Below is a small trained network, with its code and all its weights. Each question gives an input and a class and asks what happens when units are switched off, that is, made to give their printed mean instead of their output.

import numpy as np


def w(rows, s, z=0):
    codes = np.array(rows[::2]) - 128.0
    scale = np.full(codes.shape[1], s)
    scale[-1] = z or s
    return codes * scale


def f(y):
    return np.maximum(y, 0)


def log_softmax(a):
    a = a - a.max(-1, keepdims=True)
    return a - np.log(np.exp(a).sum(-1, keepdims=True))


def net(x, mask):
    res = np.array(x, float).reshape(1, 8) / 4 @ E
    y = f(res @ A[0][:, :-1].T + A[0][:, -1])
    res = res + np.where(mask, y, B[0][:, -1]) @ B[0][:, :-1]
    return log_softmax(res[-1] @ U[:, :-1].T + U[:, -1])


A, B = {}, {}
E = w([
[130,85,203,2,159,104,38],'x0',
[131,128,128,129,126,129,127],'x1',
[128,130,130,126,129,124,128],'x2',
[40,69,205,217,98,103,116],'x3',
[166,175,115,136,36,18,95],'x4',
[103,56,100,41,56,137,182],'x5',
[134,125,130,132,123,134,127],'x6',
[126,128,125,128,130,126,126],'x7',
],0.0076)
A[0] = w([
[44,73,190,177,114,107,103,115],'neuron 1',
[80,59,112,56,39,138,181,195],'neuron 2',
[218,143,67,76,157,157,117,224],'neuron 3',
[94,79,160,102,219,207,134,46],'neuron 4',
[125,78,135,131,205,186,164,38],'neuron 5',
[112,101,163,115,230,182,179,49],'neuron 6',
[114,102,50,156,81,122,240,189],'neuron 7',
[110,74,210,3,168,101,35,77],'neuron 8',
[133,172,151,170,188,112,82,65],'neuron 9',
[246,215,49,59,173,141,154,120],'neuron 10',
[90,111,99,150,193,191,181,72],'neuron 11',
[128,191,158,173,180,129,63,51],'neuron 12',
[135,68,190,42,151,130,6,41],'neuron 13',
[120,141,79,182,144,182,199,127],'neuron 14',
[144,162,143,172,163,121,69,8],'neuron 15',
[183,176,60,73,190,159,155,120],'neuron 16',
[172,161,129,128,88,15,109,41],'neuron 17',
[136,178,128,114,50,40,87,74],'neuron 18',
[130,188,151,188,203,103,102,24],'neuron 19',
[64,44,103,53,51,107,206,216],'neuron 20',
[110,68,134,133,211,212,138,1],'neuron 21',
[76,92,187,203,102,126,126,128],'neuron 22',
],0.0064,0.0005)
B[0] = w([
[36,87,207,65,158,144,215,209],'neuron 1',
[220,103,129,102,214,200,102,227],'neuron 2',
[47,124,182,105,113,148,184,204],'neuron 3',
[162,77,110,145,23,61,81,200],'neuron 4',
[148,90,94,117,61,50,93,184],'neuron 5',
[163,92,99,110,48,40,110,191],'neuron 6',
[136,196,74,195,178,203,96,225],'neuron 7',
[81,244,55,233,125,182,68,253],'neuron 8',
[167,95,124,80,180,163,133,181],'neuron 9',
[23,102,210,84,122,132,203,242],'neuron 10',
[168,122,98,132,52,77,82,188],'neuron 11',
[196,73,129,86,194,171,139,189],'neuron 12',
[78,233,84,254,121,176,74,233],'neuron 13',
[84,170,63,210,77,135,73,200],'neuron 14',
[176,95,128,91,182,154,109,175],'neuron 15',
[46,109,182,79,110,121,192,202],'neuron 16',
[152,92,116,101,69,42,116,217],'neuron 17',
[165,73,103,104,78,73,95,222],'neuron 18',
[201,106,125,101,200,177,117,191],'neuron 19',
[209,93,133,98,224,202,117,239],'neuron 20',
[165,62,121,120,60,39,86,195],'neuron 21',
[51,121,189,112,150,136,188,203],'neuron 22',
],0.0056,0.0067)
U = w([
[79,238,52,215,122,167,92,254],'0',
[185,72,107,103,32,9,102,6],'1',
[2,104,228,83,151,130,205,141],'2',
[249,93,123,93,251,188,120,104],'3',
],0.0097,0.00053)

Each question gives the input, the list of numbers given to net, and the class t.
The units are the neurons (one row each of A and B). Each row of codes is followed by its name. A weight is (code - 128) times the scale printed after its matrix; where a second scale follows, it is the last column's (A, B and U).
mask holds one flag per neuron, in row order. A switched-off neuron (its flag False) gives its mean, the last column of its row in B, instead of its output. The means were averaged over made-up inputs and are rounded, as every weight is.
A unit's drop is (log p(t) with every unit on - log p(t) with that unit switched off) / (log p(t) with every unit on - log p(t) with every unit switched off).
The circuit of an input: a set's keep is (log p(t) with only the set's units on - log p(t) with every unit switched off) / (log p(t) with every unit on - log p(t) with every unit switched off). Starting from the 12 units with the biggest drops (on a tie, the unit counted first), units are removed one at a time, each time the one whose removal leaves the highest keep (on an exact tie, the one counted first), for as long as the keep stays at least 0.8.
circuit, biggest first: the units of the circuit, biggest drop first
unit that matters most: the unit with the biggest drop
k most important neurons: the k neurons with the biggest drops, biggest first
drop when u is switched off: that unit's drop, to one decimal
input [1,-2,-4,8,5,8,7,7], class 2: circuit, biggest first -> (neuron 1)
input [5,-1,0,5,-7,-5,2,7], class 1: 3 most important neurons -> (neuron 4; neuron 21; neuron 6)
input [6,3,7,-8,-2,-7,7,4], class 2: 3 most important neurons -> (neuron 10; neuron 16; neuron 3)
input [-2,-6,-3,7,1,8,-8,-4], class 3: circuit, biggest first -> (neuron 20; neuron 2)
input [3,5,2,-7,-6,-4,8,4], class 2: circuit, biggest first -> (neuron 10; neuron 16)
input [7,2,-2,-8,-7,-7,-8,4], class 2: circuit, biggest first -> (neuron 10; neuron 16)
input [5,-6,3,-7,5,4,8,4], class 2: 2 most important neurons -> (neuron 10; neuron 3)
input [4,-3,5,-4,-2,-1,-6,8], class 0: circuit, biggest first -> (neuron 8; neuron 13)
input [0,-2,-5,5,-3,-7,1,5], class 3: 2 most important neurons -> (neuron 19; neuron 10)
input [4,8,-1,4,3,-7,-6,7], class 3: circuit, biggest first -> (neuron 12; neuron 19)
input [-3,8,-5,-8,8,-7,4,5], class 1: 2 most important neurons -> (neuron 17; neuron 18)
input [8,3,5,8,-4,-7,-3,-8], class 0: 3 most important neurons -> (neuron 8; neuron 13; neuron 10)
input [-1,6,7,8,7,5,-8,7], class 2: 2 most important neurons -> (neuron 1; neuron 22)
input [-6,2,8,0,5,8,-3,-2], class 3: unit that matters most -> neuron 20
input [3,-5,-6,-2,5,7,7,-6], class 3: drop when neuron 2 is switched off -> 0.3
input [-6,-3,8,-7,-7,6,1,6], class 1: drop when neuron 11 is switched off -> 0.4
input [-1,-5,6,6,-1,-6,-4,3], class 2: drop when neuron 2 is switched off -> 0.4
